Here is a tiny trained network, its code and every weight. The questions are about switching its units off for an input and a class, where a switched-off unit gives its printed mean instead of its output.

import numpy as np


def w(rows, s, z=0):
    codes = np.array(rows[::2]) - 128.0
    scale = np.full(codes.shape[1], s)
    scale[-1] = z or s
    return codes * scale


def norm(h):
    return h / np.sqrt((h * h).mean(-1, keepdims=True) + 1e-5)


def f(y):
    return np.maximum(y, 0)


def log_softmax(a):
    a = a - a.max(-1, keepdims=True)
    return a - np.log(np.exp(a).sum(-1, keepdims=True))


def net(x, mask):
    res = np.array(x, float).reshape(1, 3) / 4 @ E
    u = 0
    for l in range(2):
        y = f(norm(res) @ A[l][:, :-1].T + A[l][:, -1])
        res = res + np.where(mask[u : u + 14], y, B[l][:, -1]) @ B[l][:, :-1]
        u += 14
    return log_softmax(norm(res)[-1] @ U[:, :-1].T + U[:, -1])


A, B = {}, {}
E = w([
[5,77,130,103,69],'x0',
[187,160,149,136,19],'x1',
[87,174,251,122,169],'x2',
],0.0024)
A[0] = w([
[182,105,113,97,131,156],'0.n1',
[212,148,141,115,193,102],'0.n2',
[77,69,136,121,132,157],'0.n3',
[85,175,88,124,172,5],'0.n4',
[218,160,150,74,78,138],'0.n5',
[166,92,154,112,87,55],'0.n6',
[58,155,86,152,173,185],'0.n7',
[124,105,141,121,83,160],'0.n8',
[155,167,125,148,77,76],'0.n9',
[138,2,62,114,105,203],'0.n10',
[103,247,192,146,158,200],'0.n11',
[176,138,16,35,69,138],'0.n12',
[140,163,94,169,102,139],'0.n13',
[95,123,128,185,84,143],'0.n14',
],0.0045,0.002)
B[0] = w([
[183,186,111,131,134,174],'0.n1',
[172,69,145,190,122,204],'0.n2',
[253,116,80,129,154,192],'0.n3',
[132,93,101,93,140,137],'0.n4',
[137,141,165,91,158,210],'0.n5',
[161,213,202,106,116,144],'0.n6',
[189,111,183,124,58,198],'0.n7',
[165,148,136,76,107,175],'0.n8',
[118,138,176,56,110,164],'0.n9',
[96,194,166,152,133,249],'0.n10',
[117,180,62,180,110,253],'0.n11',
[103,140,130,135,151,235],'0.n12',
[118,165,112,148,127,167],'0.n13',
[202,96,185,153,128,169],'0.n14',
],0.0035,0.0032)
A[1] = w([
[57,131,111,34,116,55],'1.n1',
[22,56,150,62,58,109],'1.n2',
[50,113,122,113,22,161],'1.n3',
[202,98,182,103,71,90],'1.n4',
[242,184,75,151,99,148],'1.n5',
[105,87,134,119,96,81],'1.n6',
[171,232,230,204,158,163],'1.n7',
[127,167,22,90,108,52],'1.n8',
[162,60,39,109,121,255],'1.n9',
[92,64,87,133,254,183],'1.n10',
[42,116,250,159,154,147],'1.n11',
[71,24,156,164,78,117],'1.n12',
[116,76,118,161,244,160],'1.n13',
[111,27,188,176,30,152],'1.n14',
],0.004,0.0017)
B[1] = w([
[179,71,105,104,159,136],'1.n1',
[190,106,129,166,176,166],'1.n2',
[188,120,136,155,235,179],'1.n3',
[86,129,125,94,131,170],'1.n4',
[44,49,193,140,179,228],'1.n5',
[177,139,144,182,203,137],'1.n6',
[77,57,54,96,113,254],'1.n7',
[55,238,131,238,130,148],'1.n8',
[29,200,168,104,114,177],'1.n9',
[178,170,228,97,6,173],'1.n10',
[109,208,41,191,111,173],'1.n11',
[253,117,170,183,136,153],'1.n12',
[134,155,151,46,34,174],'1.n13',
[134,94,121,99,213,172],'1.n14',
],0.0032,0.005)
U = w([
[255,51,179,202,249,187],'0',
[157,180,233,38,23,190],'1',
[42,226,73,227,131,183],'2',
[58,49,106,78,135,125],'3',
[160,80,38,82,97,9],'4',
[157,93,43,84,110,3],'5',
],0.0071,0.0044)

Each question gives the input, the list of numbers given to net, and the class t.
The units are the neurons (one row each of A and B). Each row of codes is followed by its name. A weight is (code - 128) times the scale printed after its matrix; where a second scale follows, it is the last column's (A, B and U).
mask holds one flag per neuron, layer by layer. A switched-off neuron (its flag False) gives its mean, the last column of its row in B, instead of its output. The means were averaged over made-up inputs and are rounded, as every weight is.
A unit's drop is (log p(t) with every unit on - log p(t) with that unit switched off) / (log p(t) with every unit on - log p(t) with every unit switched off).
The circuit of an input: a set's keep is (log p(t) with only the set's units on - log p(t) with every unit switched off) / (log p(t) with every unit on - log p(t) with every unit switched off). Starting from the 12 units with the biggest drops (on a tie, the unit counted first), units are removed one at a time, each time the one whose removal leaves the highest keep (on an exact tie, the one counted first), for as long as the keep stays at least 0.8.
circuit, biggest first: the units of the circuit, biggest drop first
unit that matters most: the unit with the biggest drop
top k neurons: the k neurons with the biggest drops, biggest first
top k neurons in layer l: the k neurons of layer l with the biggest drops, biggest first
drop when u is switched off: that unit's drop, to one decimal
input [2,-7,-7], class 1: circuit, biggest first => 1.n10, 1.n13, 1.n7
input [-4,-4,7], class 2: top 3 neurons => 0.n11, 1.n7, 1.n11
input [8,4,-7], class 0: top neuron in layer 0 => 0.n11
input [5,-6,-2], class 1: circuit, biggest first => 0.n3, 1.n10
input [7,-7,-1], class 0: circuit, biggest first => 0.n7, 1.n2, 1.n12
input [1,3,3], class 3: circuit, biggest first => 1.n7, 1.n10
input [-5,-7,1], class 1: circuit, biggest first => 1.n10, 1.n13, 1.n3
input [6,-8,2], class 1: circuit, biggest first => 1.n10, 0.n3, 1.n13
input [4,-3,4], class 0: circuit, biggest first => 0.n10, 1.n12, 1.n2, 1.n9
input [7,-5,-8], class 2: circuit, biggest first => 1.n8, 0.n10
input [0,-6,6], class 1: top 4 neurons => 1.n10, 1.n13, 0.n10, 0.n3
input [-4,-5,-5], class 1: top 3 neurons => 1.n10, 0.n11, 1.n13
input [-7,-7,-8], class 2: circuit, biggest first => 1.n9, 1.n8
input [8,6,7], class 0: unit that matters most => 1.n3
input [5,1,7], class 2: top 2 neurons in layer 0 => 0.n11, 0.n2
input [-7,-8,-7], class 1: top 2 neurons in layer 0 => 0.n11, 0.n3
input [8,-8,8], class 0: top 2 neurons => 1.n2, 0.n7
input [-1,2,-3], class 3: top 2 neurons => 0.n11, 1.n7
input [3,-8,6], class 1: top 3 neurons => 1.n10, 1.n13, 0.n10
input [6,-5,-2], class 0: unit that matters most => 0.n7
input [-7,-8,0], class 1: top 2 neurons => 1.n10, 1.n13
input [4,-2,-2], class 0: drop when 0.n11 is switched off => 0.3
